Q:
[[5052 5012 3700 7459 6500 5678]
 [6050 5785 5282 6949 5163 5635]
 [4354 3388 8599 2336 2153 3125]
 [5858 5060 4003 5018 6337 6243]
 [5222 4624 4590 4533 5468 5641]
 [5709 5364 4354 6838 5463 5326]
 [5306 5314 6609 4899 4855 5656]
 [7949 6326 8194 6242 3228 7326]
 [5339 4627 6331 2924 4147 6625]
 [3674 3790 5541 4257 3509 3600]
 [5874 5144 6506 6211 4448 6014]
 [6317 5627 4600 5830 6467 6285]]
A: 7459

Q:
[[50 47 57 33 22 56 50 29 29 17 14  9 31 23 26 45]
 [46 23 45 22 75 24 45 55 70 35 73 39 36 77 36 51]
 [47 38 45 43 34 44 53 30 28 24 18 16 31 29 27 40]
 [61 43 54 14 21 59 64 55 49 50 36 47 32 29 30 64]
 [49 52 54 57 23 54 38 34 41 38 30 41 60 25 60 49]
 [43 22 38 38 80 19 41 35 62 31 76 35 37 81 39 41]
 [47 51 50 45 14 50 34 46 39 47 26 44 56 15 46 49]
 [44 56 61 65 32 57 44 39 35 30 32 35 58 33 32 38]
 [56 36 49 26 66 49 55 50 61 44 65 57 30 56 45 62]
 [41 48 40 67 45 42 31 16 21 34 21 23 49 41 63 23]
 [53 40 49 15 37 55 63 53 49 37 30 39 31 22 25 66]]
A: 23

Q:
[[5 5 6 2 5 6 6 6 5 6 5 6 6]
 [5 5 5 6 6 4 4 5 6 2 5 5 4]
 [5 5 6 5 5 7 6 6 4 6 4 5 6]
 [5 5 5 5 5 6 5 6 5 6 5 5 6]
 [6 6 5 6 6 5 6 5 6 5 6 6 5]]
A: 5

Q:
[[797 177 546 824 289 685 261 293 582 817 490 619 484]
 [447 506 617 869 453 558 490 691 459 676 574  67 450]
 [677 545 359 794 498 573 881 587 182 527 286 732 507]
 [498 479 453 509 576 676 684 368 463 528 810 501 420]
 [448 508 618 868 452 556 493 694 458 675 573  72 451]
 [436 657 553 593 594 505 657 690 463 498 545 366 527]
 [436 657 553 593 593 502 654 688 464 495 547 364 530]
 [449 507 619 869 451 556 492 695 460 676 576  73 451]
 [543 544 544 543 543 546 546 546 545 545 545 544 544]]
A: 490

Q:
[[4826 3362 4930 5807 3875 5854 7452 6631 6420 2031 2919 6492]
 [8070 3163 4974 4950 7058 5962 6288 5980 5860 5345 5070 3628]
 [6239 6134 6430 5805 6827 6718 3915 5108 3453 3700 6241 5908]
 [5222 6676 6047 6032 5290 4485 6630 5301 3957 2902 7208 6030]
 [5326 2842 5867 4958 7489 6173 4332 4418 5955 3041 4680 7026]
 [7903 6059 3352 5222 1962 6151 7282 4029 5838 6997 2864 3941]]
A: 2031

Q:
[[-13  -8 -15 -21 -37  13  -7   1 -17 -15  11 -30  -4  -7 -21]
 [-25 -28 -21 -26 -47   1 -15   1 -22  -1   5  14  20 -17 -25]
 [-15   2 -21  -4 -16 -15 -21  -6 -16 -12 -11  -5 -17 -10 -16]
 [-13  -6 -22  -5   8  28   4 -42 -15 -28 -27 -12 -28  -1  -8]
 [ -9  12 -11  -7 -14 -23 -33 -23  -3 -15 -26 -21  -5  -6  -3]
 [-11  -9 -34   7 -17   0 -14 -43 -12 -11 -37  -2   9   6   3]
 [ -9 -31   0   1 -14 -28   8 -23  -5   9   9 -14 -15  -9  -3]
 [ -2  -6 -21 -15   3   0 -21 -23  -7  -7 -28 -19   4  -2  -1]]
A: -4

Q:
[[ 64 156 149 197 204 123 205 139]
 [ 37 119 207 191 179 116 198 124]
 [176 140  68 184 168 183 135 231]
 [137 143 110 118  98 100 110 105]
 [195 150 108 120 111 161 124 181]
 [190 106  72  86 190 203 110 238]
 [211 156 146 135 152  94 147  96]]
A: 123

Q:
[[-25 -31  23 -29  28 -25   6 -30]
 [-13 -15   8 -14  10 -12   1 -15]
 [-14 -17  10 -16  12 -14   1 -17]
 [ 17  22 -27  20 -32  16 -11  21]
 [  5   7 -13   6 -15   4  -6   7]
 [  0   0  -7   0  -7   0  -4   0]
 [-11 -13   6 -12   8 -11   0 -13]
 [-22 -27  19 -25  24 -21   5 -26]]
A: -25
---
-14   -2  -18  -28    1  -50   15 gives -28

-13  -11  -48  -48
 -6  -10  -36  -27
-40  -31  -53  -42
gives -40

-35  -41    1   -6  -42 gives -41

 1  39  -9  17  24  33 gives -9

-14    1   12  -19  -42  -12
 -8   -1   -9  -25  -51   -9
gives -9

-3  -2  52  11 gives -3
---
array([[ 18,  -3, -17, -35],
       [ 40,   4,  12,   7],
       [-35,  -1, -19,  -7]]) -> -3

array([ 19, -43, -44,  -8, -28, -16, -26]) -> -28

array([[ 14,  20, -35,  32,   3,  33,   0],
       [-36, -26,  -9,  19,   7, -37,  39],
       [-30,  -5, -20,  18,  -1,  40,  14]]) -> 3

array([[ -4,  17,  32,   0,  -1],
       [ -2,   3,   0, -11,   0],
       [-11,   2, -47,   7,   9]]) -> 32

array([[ 22, -47, -40,  -9],
       [ -2,  -2, -30,  48],
       [-28,  33, -18,   3]]) -> -47

array([[ -6,  -1,  -3,  23,  14,  12],
       [-28,  12, -40,  -5,  49,  16]]) -> 23

array([ 38,  48,   3, -36]) -> 48

array([-39, -28,  14, -50]) -> -28
